Below is a small trained network, with its code and all its weights. Each question gives an input and a target symbol and asks what happens when units are switched off, that is, made to give their printed mean instead of their output.

import numpy as np


def w(rows, s, z=0):
    codes = np.array(rows[::2]) - 128.0
    scale = np.full(codes.shape[1], s)
    scale[-1] = z or s
    return codes * scale


def f(y):
    return y / 2 * (1 + np.tanh(0.7978845608 * (y + 0.044715 * y**3)))


def softmax(a):
    e = np.exp(a - a.max(-1, keepdims=True))
    return e / e.sum(-1, keepdims=True)


def log_softmax(a):
    a = a - a.max(-1, keepdims=True)
    return a - np.log(np.exp(a).sum(-1, keepdims=True))


def net(x, mask):
    ids = ['βδεζλμξσφψ'.index(c) for c in x.split()]
    T = len(ids)
    res = E[ids] + P[:T]
    r = res
    for j in range(3):
        rows = slice(2 * j, 2 * j + 2)
        q, k, v = (r @ M[0][rows].T for M in (Q, K, V))
        z = softmax(np.where(np.tri(T) > 0, q @ k.T / 2**0.5, -1e9)) @ v
        o = O[0][rows]
        res = res + np.where(mask[j], z, o[:, -1]) @ o[:, :-1]
    y = f(res @ A[0][:, :-1].T + A[0][:, -1])
    res = res + np.where(mask[3:11], y, B[0][:, -1]) @ B[0][:, :-1]
    return log_softmax(res[-1] @ U[:, :-1].T + U[:, -1])


Q, K, V, O, A, B = {}, {}, {}, {}, {}, {}
E = w([
[137,53,50,165,69,81],'β',
[118,106,58,85,116,157],'δ',
[78,84,124,85,55,120],'ε',
[96,102,143,204,101,125],'ζ',
[137,147,15,172,155,124],'λ',
[146,154,79,214,107,73],'μ',
[203,177,84,75,109,112],'ξ',
[99,168,168,120,147,173],'σ',
[198,247,125,156,131,96],'φ',
[107,233,172,61,116,123],'ψ',
],0.013)
P = w([
[89,112,121,132,82,124],'0',
[74,157,99,163,6,207],'1',
[216,183,104,116,128,140],'2',
[51,147,110,144,118,37],'3',
[127,71,133,109,227,10],'4',
[205,164,109,79,181,145],'5',
[60,197,138,135,105,125],'6',
[93,101,84,179,41,231],'7',
],0.012)
Q[0] = w([
[139,99,173,92,221,28],'H1',
[180,86,141,50,143,159],'H1',
[145,164,121,168,85,173],'H2',
[42,117,119,137,222,83],'H2',
[92,226,100,128,22,146],'H3',
[73,148,158,74,207,1],'H3',
],0.0092)
K[0] = w([
[98,169,100,185,12,192],'H1',
[104,102,104,92,120,159],'H1',
[166,132,169,86,203,53],'H2',
[81,121,148,168,90,189],'H2',
[148,153,169,68,250,117],'H3',
[74,239,125,124,71,183],'H3',
],0.014)
V[0] = w([
[51,40,167,174,128,104],'H1',
[97,92,70,30,178,183],'H1',
[155,126,126,130,179,54],'H2',
[179,105,157,100,115,127],'H2',
[164,56,9,172,96,123],'H3',
[120,115,113,236,191,173],'H3',
],0.013)
O[0] = w([
[162,57,125,204,133,152,31],'H1',
[107,95,64,66,177,176,10],'H1',
[125,162,137,108,114,81,65],'H2',
[179,100,149,104,137,131,22],'H2',
[156,149,96,97,5,182,228],'H3',
[108,244,99,193,118,202,4],'H3',
],0.014,0.0029)
A[0] = w([
[190,109,51,106,57,237,66],'N1',
[198,127,196,239,118,57,120],'N2',
[160,185,100,77,110,72,12],'N3',
[120,94,229,106,202,72,36],'N4',
[231,185,235,75,173,219,105],'N5',
[2,98,101,153,94,134,209],'N6',
[113,126,126,6,133,116,255],'N7',
[244,132,38,182,152,77,180],'N8',
],0.0076,0.0056)
B[0] = w([
[176,122,117,129,181,99,247],'N1',
[95,117,114,93,125,174,181],'N2',
[131,97,160,96,179,136,161],'N3',
[129,121,66,145,118,82,193],'N4',
[126,72,104,247,149,202,139],'N5',
[134,163,161,98,186,132,186],'N6',
[101,96,122,166,99,160,208],'N7',
[128,140,165,109,151,122,162],'N8',
],0.012,0.016)
U = w([
[211,114,137,138,92,81,63],'β',
[125,101,48,100,138,185,4],'δ',
[184,44,230,126,153,139,83],'ε',
[116,91,101,254,105,183,152],'ζ',
[141,195,55,99,146,139,20],'λ',
[113,161,72,213,21,110,243],'μ',
[100,84,114,95,38,134,188],'ξ',
[131,139,209,132,249,158,187],'σ',
[142,189,212,74,124,68,215],'φ',
[118,108,72,178,109,80,59],'ψ',
],0.0066,0.0028)

Each question gives the input, a string of symbols that net reads in full, and the target symbol t.
The units are the heads (2 rows each of Q, K, V and O) and the neurons (one row each of A and B). Each row of codes is followed by its name. A weight is (code - 128) times the scale printed after its matrix; where a second scale follows, it is the last column's (O, A, B and U).
mask holds one flag per unit, heads first, then neurons. A switched-off unit (its flag False) gives its mean, the last column of its rows in O or B, instead of its output. The means were averaged over made-up inputs and are rounded, as every weight is.
A unit's drop is (log p(t) with every unit on - log p(t) with that unit switched off) / (log p(t) with every unit on - log p(t) with every unit switched off).
The circuit of an input: a set's keep is (log p(t) with only the set's units on - log p(t) with every unit switched off) / (log p(t) with every unit on - log p(t) with every unit switched off). Starting from all 11 units, units are removed one at a time, each time the one whose removal leaves the highest keep (on an exact tie, the one counted first), for as long as the keep stays at least 0.8.
units of the circuit, in order: the units of the circuit, biggest drop first
k most important neurons: the k neurons with the biggest drops, biggest first
heads that matter: for each layer, one digit per head in row order, 1 if its drop is at least 0.15 and else 0, layers parted by /
input ζ σ φ β, target φ: heads that matter -> 100
input ζ δ σ ζ β μ ψ δ, target β: heads that matter -> 101
input δ ψ ψ σ σ λ β β, target σ: heads that matter -> 001
input σ ε ζ ε σ φ, target σ: units of the circuit, in order -> [H3]
input ψ φ β σ σ, target φ: heads that matter -> 100
input ψ ε μ ζ μ, target ε: units of the circuit, in order -> [H3 H1 N8]
input μ ζ σ ζ φ ε ζ, target φ: units of the circuit, in order -> [H1 N7]
input δ σ σ ψ φ μ δ, target φ: heads that matter -> 100
input λ δ φ λ ξ μ, target φ: 2 most important neurons -> [N3 N4]
input λ σ ε λ ψ λ ε, target ψ: units of the circuit, in order -> [H3 N4]
input ζ ε δ ψ φ, target ε: heads that matter -> 111
input σ β σ ε ψ β σ, target ψ: heads that matter -> 001
input ζ ε δ, target δ: units of the circuit, in order -> [H1 N7]
input μ ζ μ β σ ζ, target μ: units of the circuit, in order -> [H3]
input μ ξ ξ, target ε: heads that matter -> 011
input σ σ ζ φ ε, target σ: 2 most important neurons -> [N6 N7]
input μ ε β β ψ σ φ δ, target ψ: units of the circuit, in order -> [H3 N4 H2]
input δ β β σ ξ, target β: heads that matter -> 101
input ξ σ δ λ, target σ: heads that matter -> 011
input σ β ξ μ ψ, target β: 2 most important neurons -> [N1 N7]
input ξ δ φ, target σ: 2 most important neurons -> [N3 N5]
input ψ μ β ψ φ, target μ: heads that matter -> 101
input δ σ μ β β σ ε σ, target β: heads that matter -> 101
input σ ε φ ε σ σ ε ζ, target σ: heads that matter -> 001
input ε δ σ ε, target σ: heads that matter -> 011
input ψ ε β β ζ φ ζ, target φ: 3 most important neurons -> [N7 N5 N6]
input β ε δ ε μ φ σ λ, target μ: heads that matter -> 111
input φ ψ φ μ μ, target ψ: units of the circuit, in order -> [N4 H3]
input δ ζ ε σ λ φ ξ ψ, target λ: most important neuron -> [N1]
input λ σ φ φ ψ ε ε φ, target ψ: units of the circuit, in order -> [H3 N4 N6]
